Below are the code and all the weights of a small trained network. Each question names an input and a class and asks about switching units off, where a switched-off unit gives its printed mean instead of its output.

import numpy as np


def w(rows, s, z=0):
    codes = np.array(rows[::2]) - 128.0
    scale = np.full(codes.shape[1], s)
    scale[-1] = z or s
    return codes * scale


def norm(h):
    return h / np.sqrt((h * h).mean(-1, keepdims=True) + 1e-5)


def f(y):
    return np.maximum(y, 0)


def log_softmax(a):
    a = a - a.max(-1, keepdims=True)
    return a - np.log(np.exp(a).sum(-1, keepdims=True))


def net(x, mask):
    res = np.array(x, float).reshape(1, 4) / 4 @ E
    u = 0
    for l in range(4):
        y = f(norm(res) @ A[l][:, :-1].T + A[l][:, -1])
        res = res + np.where(mask[u : u + 8], y, B[l][:, -1]) @ B[l][:, :-1]
        u += 8
    return log_softmax(norm(res)[-1] @ U[:, :-1].T + U[:, -1])


A, B = {}, {}
E = w([
[67,72,176,140,80,200,226,141,206,102,188],'x0',
[123,107,207,35,2,180,43,58,151,153,212],'x1',
[147,74,133,54,134,184,194,133,129,115,35],'x2',
[147,223,154,120,170,154,202,51,86,130,222],'x3',
],0.0034)
A[0] = w([
[132,164,132,122,155,199,169,73,71,93,182,88],'0.n0',
[163,154,77,91,171,171,150,99,46,154,140,4],'0.n1',
[170,190,177,169,90,140,106,45,127,128,241,86],'0.n2',
[36,137,123,193,175,108,145,104,69,71,175,56],'0.n3',
[127,103,102,166,222,121,141,207,109,87,152,90],'0.n4',
[69,145,219,85,36,215,153,96,170,104,216,58],'0.n5',
[54,103,229,82,91,255,162,68,231,91,193,66],'0.n6',
[115,115,104,178,103,175,171,180,85,142,58,68],'0.n7',
],0.0042,0.0018)
B[0] = w([
[99,174,143,123,189,81,102,142,208,115,41,182],'0.n0',
[161,159,152,57,162,86,90,54,146,111,127,157],'0.n1',
[255,61,102,134,171,175,157,110,123,220,105,210],'0.n2',
[51,161,145,154,144,79,127,180,102,86,114,168],'0.n3',
[94,153,220,162,123,158,162,107,139,63,180,179],'0.n4',
[138,121,85,135,82,133,242,128,56,99,106,242],'0.n5',
[147,59,110,77,87,194,153,166,5,158,223,253],'0.n6',
[208,92,104,113,141,211,101,81,103,164,158,161],'0.n7',
],0.0048,0.0063)
A[1] = w([
[227,144,254,119,117,108,39,72,91,207,127,45],'1.n0',
[130,160,183,64,159,122,101,123,169,133,139,126],'1.n1',
[89,95,196,87,103,187,197,138,168,88,136,81],'1.n2',
[170,206,115,84,193,73,199,127,127,125,131,67],'1.n3',
[92,129,107,117,108,91,58,95,119,162,167,76],'1.n4',
[169,147,146,184,178,169,173,89,174,119,79,112],'1.n5',
[117,113,117,60,98,172,147,125,151,80,161,5],'1.n6',
[122,51,128,132,113,136,105,194,179,48,97,70],'1.n7',
],0.0047,0.0019)
B[1] = w([
[61,162,107,151,117,187,25,178,216,84,84,235],'1.n0',
[83,139,4,83,175,164,45,10,169,131,149,157],'1.n1',
[121,206,113,216,122,111,125,53,92,219,235,251],'1.n2',
[162,186,221,51,176,88,9,21,91,75,176,242],'1.n3',
[79,32,64,94,125,144,116,63,250,128,50,156],'1.n4',
[177,91,86,102,202,53,117,82,153,221,100,225],'1.n5',
[128,102,21,97,129,146,90,78,95,143,234,195],'1.n6',
[173,199,16,1,39,125,226,97,157,120,110,190],'1.n7',
],0.0035,0.0032)
A[2] = w([
[31,214,160,236,117,118,136,150,127,93,165,52],'2.n0',
[73,169,187,253,126,71,103,170,147,101,150,1],'2.n1',
[155,176,129,150,110,137,93,129,65,99,64,22],'2.n2',
[121,154,118,21,46,203,104,133,203,71,116,88],'2.n3',
[157,151,153,58,148,110,103,128,81,126,88,115],'2.n4',
[207,153,97,104,104,31,98,160,91,69,59,41],'2.n5',
[123,119,169,81,122,157,143,235,130,122,49,29],'2.n6',
[13,188,205,250,194,70,181,122,80,51,168,194],'2.n7',
],0.0043,0.0018)
B[2] = w([
[29,107,105,191,104,153,190,206,182,58,210,177],'2.n0',
[96,132,168,206,129,190,181,217,135,110,206,170],'2.n1',
[118,27,198,142,122,155,150,73,49,88,152,147],'2.n2',
[2,75,144,138,112,69,153,113,104,111,146,191],'2.n3',
[85,92,213,37,165,133,94,134,112,111,142,185],'2.n4',
[117,154,141,78,93,172,235,143,79,173,238,175],'2.n5',
[233,189,128,162,45,134,187,85,134,196,181,139],'2.n6',
[19,128,158,145,109,144,103,242,122,53,135,254],'2.n7',
],0.0051,0.0042)
A[3] = w([
[112,107,85,118,106,2,173,226,186,61,59,114],'3.n0',
[184,191,166,107,177,81,203,165,103,114,108,17],'3.n1',
[205,179,200,155,218,88,96,121,37,101,152,58],'3.n2',
[170,131,138,54,62,73,144,160,83,160,67,7],'3.n3',
[207,169,79,193,112,142,28,103,133,121,173,153],'3.n4',
[72,87,207,117,214,197,216,54,98,29,182,151],'3.n5',
[185,35,83,111,53,118,204,113,246,226,45,136],'3.n6',
[207,173,12,151,114,190,125,62,124,176,114,53],'3.n7',
],0.0037,0.002)
B[3] = w([
[98,224,101,169,131,117,149,106,168,104,90,157],'3.n0',
[118,88,143,85,197,108,73,83,165,53,82,146],'3.n1',
[148,99,253,76,154,117,142,25,85,75,112,177],'3.n2',
[121,94,94,223,104,192,220,125,70,135,230,145],'3.n3',
[158,126,118,129,131,135,161,219,205,120,88,150],'3.n4',
[128,68,205,121,86,95,61,172,72,80,127,254],'3.n5',
[233,216,112,199,165,118,179,99,115,166,121,184],'3.n6',
[186,109,102,245,94,110,184,157,161,170,60,165],'3.n7',
],0.0046,0.0053)
U = w([
[47,76,98,53,70,112,28,97,175,151,47,57],'0',
[18,198,192,227,160,110,157,255,154,50,212,163],'1',
[148,145,80,191,102,107,48,203,223,174,93,11],'2',
[194,206,72,205,163,102,208,129,191,182,35,129],'3',
[178,59,93,93,45,194,201,101,41,197,207,252],'4',
[174,221,175,89,199,108,58,75,184,164,144,24],'5',
[49,208,50,145,58,58,160,110,186,153,103,7],'6',
[106,140,236,53,222,65,92,105,61,60,121,224],'7',
],0.0064,0.0033)

Each question gives the input, the list of numbers given to net, and the class t.
The units are the neurons (one row each of A and B). Each row of codes is followed by its name. A weight is (code - 128) times the scale printed after its matrix; where a second scale follows, it is the last column's (A, B and U).
mask holds one flag per neuron, layer by layer. A switched-off neuron (its flag False) gives its mean, the last column of its row in B, instead of its output. The means were averaged over made-up inputs and are rounded, as every weight is.
A unit's drop is (log p(t) with every unit on - log p(t) with that unit switched off) / (log p(t) with every unit on - log p(t) with every unit switched off).
The circuit of an input: a set's keep is (log p(t) with only the set's units on - log p(t) with every unit switched off) / (log p(t) with every unit on - log p(t) with every unit switched off). Starting from the 12 units with the biggest drops (on a tie, the unit counted first), units are removed one at a time, each time the one whose removal leaves the highest keep (on an exact tie, the one counted first), for as long as the keep stays at least 0.8.
units of the circuit, in order: the units of the circuit, biggest drop first
top k neurons: the k neurons with the biggest drops, biggest first
top k neurons in layer l: the k neurons of layer l with the biggest drops, biggest first
drop of u: that unit's drop, to one decimal
input [-3,1,0,8], class 5: units of the circuit, in order => (0.n2, 0.n6, 0.n0)
input [-5,1,-8,-4], class 2: top neuron => (1.n4)
input [-3,4,-1,0], class 0: units of the circuit, in order => (1.n0, 0.n6)
input [-2,-1,2,5], class 5: units of the circuit, in order => (0.n5, 0.n6, 2.n7)
input [-4,-3,-4,-7], class 4: units of the circuit, in order => (2.n5, 2.n7)
input [-8,0,-6,5], class 5: top 2 neurons in layer 2 => (2.n7, 2.n3)
input [-4,1,0,1], class 0: top 2 neurons => (0.n5, 1.n0)
input [-8,6,0,8], class 5: top 2 neurons => (0.n2, 0.n6)
input [-2,-2,-1,-1], class 1: top 4 neurons in layer 0 => (0.n2, 0.n4, 0.n0, 0.n1)
input [-5,2,-2,-7], class 6: top 2 neurons => (0.n5, 0.n6)
input [-4,0,-6,-7], class 6: top 2 neurons => (0.n2, 1.n4)
input [5,-6,1,-6], class 3: top 2 neurons => (0.n6, 1.n7)
input [1,2,-2,-6], class 6: top 2 neurons => (0.n6, 2.n3)
input [-3,6,-1,-4], class 0: top 3 neurons => (2.n3, 1.n0, 0.n6)
input [-7,3,2,-4], class 0: top 3 neurons in layer 0 => (0.n5, 0.n6, 0.n2)
input [-6,0,-4,-6], class 6: top neuron => (0.n5)
input [1,1,-8,0], class 3: top 3 neurons in layer 0 => (0.n2, 0.n6, 0.n4)
input [-4,7,-3,-4], class 0: top 2 neurons => (2.n3, 1.n0)
input [-6,8,-6,4], class 3: top 2 neurons => (0.n2, 2.n7)
input [3,0,-3,-6], class 6: top 2 neurons in layer 0 => (0.n6, 0.n2)
input [-6,5,7,2], class 0: top neuron => (0.n5)
input [5,-5,2,-2], class 3: top 4 neurons in layer 0 => (0.n6, 0.n7, 0.n5, 0.n3)
input [-4,4,2,0], class 0: top 2 neurons in layer 0 => (0.n5, 0.n6)
input [-8,2,1,6], class 5: top 2 neurons in layer 1 => (1.n1, 1.n0)
input [1,0,-5,6], class 7: top 2 neurons in layer 0 => (0.n3, 0.n2)
input [-7,2,-5,-1], class 0: drop of 1.n2 => 0.3
input [-4,4,-8,-4], class 2: top neuron in layer 0 => (0.n2)
